Here is a tiny trained network, its code and every weight. The questions are about switching its units off for an input and a target symbol, where a switched-off unit gives its printed mean instead of its output.

import numpy as np


def w(rows, s, z=0):
    codes = np.array(rows[::2]) - 128.0
    scale = np.full(codes.shape[1], s)
    scale[-1] = z or s
    return codes * scale


def norm(h):
    return h / np.sqrt((h * h).mean(-1, keepdims=True) + 1e-5)


def f(y):
    return np.maximum(y, 0)


def softmax(a):
    e = np.exp(a - a.max(-1, keepdims=True))
    return e / e.sum(-1, keepdims=True)


def log_softmax(a):
    a = a - a.max(-1, keepdims=True)
    return a - np.log(np.exp(a).sum(-1, keepdims=True))


def net(x, mask):
    ids = ['ΘΛΩβδεζμπτ'.index(c) for c in x.split()]
    T = len(ids)
    res = E[ids] + P[:T]
    u = 0
    for l in range(2):
        q, k, v = (norm(res) @ M[l].T for M in (Q, K, V))
        z = softmax(np.where(np.tri(T) > 0, q @ k.T / 4**0.5, -1e9)) @ v
        res = res + np.where(mask[u], z, O[l][:, -1]) @ O[l][:, :-1]
        u += 1
        y = f(norm(res) @ A[l][:, :-1].T + A[l][:, -1])
        res = res + np.where(mask[u : u + 16], y, B[l][:, -1]) @ B[l][:, :-1]
        u += 16
    return log_softmax(norm(res)[-1] @ U[:, :-1].T + U[:, -1])


Q, K, V, O, A, B = {}, {}, {}, {}, {}, {}
E = w([
[107,250,250,56,112],'Θ',
[127,100,163,110,136],'Λ',
[144,133,123,143,129],'Ω',
[141,134,108,149,95],'β',
[150,94,158,126,127],'δ',
[152,92,116,150,90],'ε',
[94,88,151,128,98],'ζ',
[118,150,138,172,108],'μ',
[156,118,103,149,131],'π',
[125,134,117,180,88],'τ',
],0.018)
P = w([
[123,146,111,106,151],'0',
[170,126,156,213,133],'1',
[162,118,139,202,121],'2',
[149,111,169,166,91],'3',
[157,107,168,148,76],'4',
[161,68,191,134,12],'5',
],0.011)
Q[0] = w([
[37,120,134,123,193],'L0H1',
[216,192,171,146,156],'L0H1',
[2,132,77,46,115],'L0H1',
[138,131,140,151,14],'L0H1',
],0.0095)
K[0] = w([
[132,79,186,175,110],'L0H1',
[184,141,171,16,125],'L0H1',
[89,2,101,227,138],'L0H1',
[133,133,32,42,171],'L0H1',
],0.0093)
V[0] = w([
[212,47,71,16,198],'L0H1',
[137,91,28,231,75],'L0H1',
[254,235,92,138,137],'L0H1',
[125,77,199,151,50],'L0H1',
],0.0074)
O[0] = w([
[98,26,187,191,245,5],'L0H1',
[242,138,17,64,209,101],'L0H1',
[255,248,223,144,233,212],'L0H1',
[153,74,103,71,32,218],'L0H1',
],0.0068,0.0024)
A[0] = w([
[66,131,107,232,160,120],'L0N1',
[154,221,187,121,85,128],'L0N2',
[205,110,113,147,174,142],'L0N3',
[98,203,67,83,88,99],'L0N4',
[33,42,109,144,121,115],'L0N5',
[172,94,86,218,126,126],'L0N6',
[55,137,115,126,218,121],'L0N7',
[112,138,67,134,195,110],'L0N8',
[103,195,189,177,189,7],'L0N9',
[168,177,110,194,159,114],'L0N10',
[155,180,116,157,72,46],'L0N11',
[155,73,63,146,171,94],'L0N12',
[118,167,71,48,93,107],'L0N13',
[150,98,209,139,183,112],'L0N14',
[39,65,2,73,112,88],'L0N15',
[72,62,169,148,85,110],'L0N16',
],0.0094,0.02)
B[0] = w([
[141,90,125,63,142,145],'L0N1',
[99,119,166,104,154,253],'L0N2',
[117,126,103,91,117,221],'L0N3',
[168,110,120,159,110,135],'L0N4',
[143,131,101,98,78,181],'L0N5',
[96,110,155,101,124,177],'L0N6',
[159,99,157,132,102,135],'L0N7',
[95,112,138,157,134,134],'L0N8',
[8,161,54,233,198,128],'L0N9',
[118,103,152,95,98,168],'L0N10',
[149,162,182,143,46,128],'L0N11',
[90,123,98,92,137,142],'L0N12',
[154,108,151,193,127,143],'L0N13',
[174,141,106,137,95,166],'L0N14',
[89,168,148,103,28,169],'L0N15',
[169,133,113,163,130,194],'L0N16',
],0.017,0.0066)
Q[1] = w([
[196,174,148,101,155],'L1H1',
[217,140,164,7,58],'L1H1',
[62,95,67,131,76],'L1H1',
[203,139,98,129,213],'L1H1',
],0.019)
K[1] = w([
[13,163,76,184,121],'L1H1',
[8,227,116,224,224],'L1H1',
[249,95,218,147,180],'L1H1',
[93,82,11,231,94],'L1H1',
],0.013)
V[1] = w([
[168,184,56,62,250],'L1H1',
[248,115,191,173,193],'L1H1',
[113,255,216,127,52],'L1H1',
[187,9,168,89,201],'L1H1',
],0.0092)
O[1] = w([
[246,53,70,88,123,102],'L1H1',
[184,180,62,248,164,110],'L1H1',
[141,255,232,67,131,254],'L1H1',
[131,43,55,243,217,116],'L1H1',
],0.0096,0.0086)
A[1] = w([
[122,178,71,52,94,145],'L1N1',
[189,60,97,135,171,51],'L1N2',
[181,152,199,127,106,114],'L1N3',
[16,81,132,121,82,103],'L1N4',
[91,141,113,44,88,74],'L1N5',
[133,76,100,190,244,110],'L1N6',
[69,187,109,105,159,7],'L1N7',
[204,165,56,176,173,124],'L1N8',
[169,60,58,147,174,82],'L1N9',
[159,32,120,152,110,84],'L1N10',
[135,158,139,78,129,110],'L1N11',
[172,192,166,123,57,127],'L1N12',
[110,184,217,165,129,108],'L1N13',
[160,61,53,167,220,132],'L1N14',
[157,175,166,143,246,67],'L1N15',
[101,142,215,135,109,160],'L1N16',
],0.012,0.014)
B[1] = w([
[127,100,121,188,87,187],'L1N1',
[100,178,149,64,190,156],'L1N2',
[110,172,73,134,122,194],'L1N3',
[168,37,157,84,171,161],'L1N4',
[161,92,159,64,25,153],'L1N5',
[153,141,113,138,50,170],'L1N6',
[64,133,109,114,194,128],'L1N7',
[126,55,196,100,145,171],'L1N8',
[75,183,146,114,152,174],'L1N9',
[95,177,102,92,159,155],'L1N10',
[90,147,111,134,81,163],'L1N11',
[123,112,67,145,136,229],'L1N12',
[126,181,135,125,191,208],'L1N13',
[79,186,144,127,93,200],'L1N14',
[126,128,200,180,5,141],'L1N15',
[104,148,113,99,182,245],'L1N16',
],0.015,0.012)
U = w([
[79,116,88,235,126,186],'Θ',
[221,120,66,130,96,176],'Λ',
[165,246,18,134,84,48],'Ω',
[52,202,199,105,231,87],'β',
[114,104,197,47,23,73],'δ',
[216,99,254,186,119,117],'ε',
[164,103,90,175,233,252],'ζ',
[71,17,214,127,241,139],'μ',
[61,103,9,56,209,91],'π',
[216,81,183,4,222,95],'τ',
],0.0077,0.0034)

Each question gives the input, a string of symbols that net reads in full, and the target symbol t.
The units are the heads (4 rows each of Q, K, V and O) and the neurons (one row each of A and B). Each row of codes is followed by its name. A weight is (code - 128) times the scale printed after its matrix; where a second scale follows, it is the last column's (O, A, B and U).
mask holds one flag per unit, layer by layer, with each layer's heads first. A switched-off unit (its flag False) gives its mean, the last column of its rows in O or B, instead of its output. The means were averaged over made-up inputs and are rounded, as every weight is.
A unit's drop is (log p(t) with every unit on - log p(t) with that unit switched off) / (log p(t) with every unit on - log p(t) with every unit switched off).
The circuit of an input: a set's keep is (log p(t) with only the set's units on - log p(t) with every unit switched off) / (log p(t) with every unit on - log p(t) with every unit switched off). Starting from the 12 units with the biggest drops (on a tie, the unit counted first), units are removed one at a time, each time the one whose removal leaves the highest keep (on an exact tie, the one counted first), for as long as the keep stays at least 0.8.
circuit, biggest first: the units of the circuit, biggest drop first
most important unit: the unit with the biggest drop
top k neurons: the k neurons with the biggest drops, biggest first
top k neurons in layer l: the k neurons of layer l with the biggest drops, biggest first
drop when u is switched off: that unit's drop, to one decimal
input ε δ ζ ζ ζ ε, target π: most important unit -> L1H1
input β ε π ζ, target τ: top 2 neurons -> L1N8, L0N15
input ζ β ε ε Ω, target δ: circuit, biggest first -> L0H1, L1N5
input Ω ε μ δ ζ, target ε: circuit, biggest first -> L0H1, L1H1, L1N8, L1N15
input π β ζ π, target ζ: circuit, biggest first -> L0H1, L1H1
input β δ ζ δ, target τ: circuit, biggest first -> L0H1, L1H1, L1N8
input Ω Λ τ ζ ζ ε, target ε: circuit, biggest first -> L1H1, L0H1, L1N8, L1N15
input δ δ μ ε ζ μ, target Θ: circuit, biggest first -> L0H1, L1H1, L0N16
input β π ε β, target τ: circuit, biggest first -> L1H1, L0H1, L1N8
input μ ζ ε ε, target Ω: circuit, biggest first -> L0H1, L1N12
input Ω δ δ π ε ζ, target ε: circuit, biggest first -> L1H1, L0H1, L1N8, L1N15
input Λ ζ β, target μ: circuit, biggest first -> L0H1, L1N4
input β Λ ζ ε, target τ: circuit, biggest first -> L0H1, L1H1, L1N8
input π Λ ζ Ω β Ω, target ζ: circuit, biggest first -> L1H1, L0H1
input β Λ τ ε, target τ: circuit, biggest first -> L1H1, L0H1, L1N8
input Ω Θ ζ ζ ζ ε, target β: circuit, biggest first -> L0H1
input δ ζ ε, target Θ: top 2 neurons in layer 0 -> L0N16, L0N15
input ζ Θ ζ, target Ω: top 3 neurons in layer 0 -> L0N2, L0N16, L0N5
input β ε ζ ζ μ, target τ: top 3 neurons -> L1N8, L0N15, L0N3
input δ ζ δ, target Θ: most important unit -> L1H1
input β β μ, target τ: top 2 neurons -> L1N8, L0N3
input β β ζ ζ ζ τ, target τ: top 2 neurons -> L0N15, L1N8
input Λ ε ε ζ, target μ: top 2 neurons -> L1N4, L0N5
input β δ β Ω, target τ: top 2 neurons in layer 0 -> L0N3, L0N15
input δ μ ζ ζ Ω, target Θ: drop when L1N1 is switched off -> 0.0
input τ μ β Ω Ω, target Λ: drop when L0N15 is switched off -> 0.1
input τ Ω β, target Λ: most important unit -> L0H1
input π ζ ζ ζ τ, target ζ: drop when L0N3 is switched off -> 0.1
input ζ ε β, target δ: drop when L1H1 is switched off -> 0.3
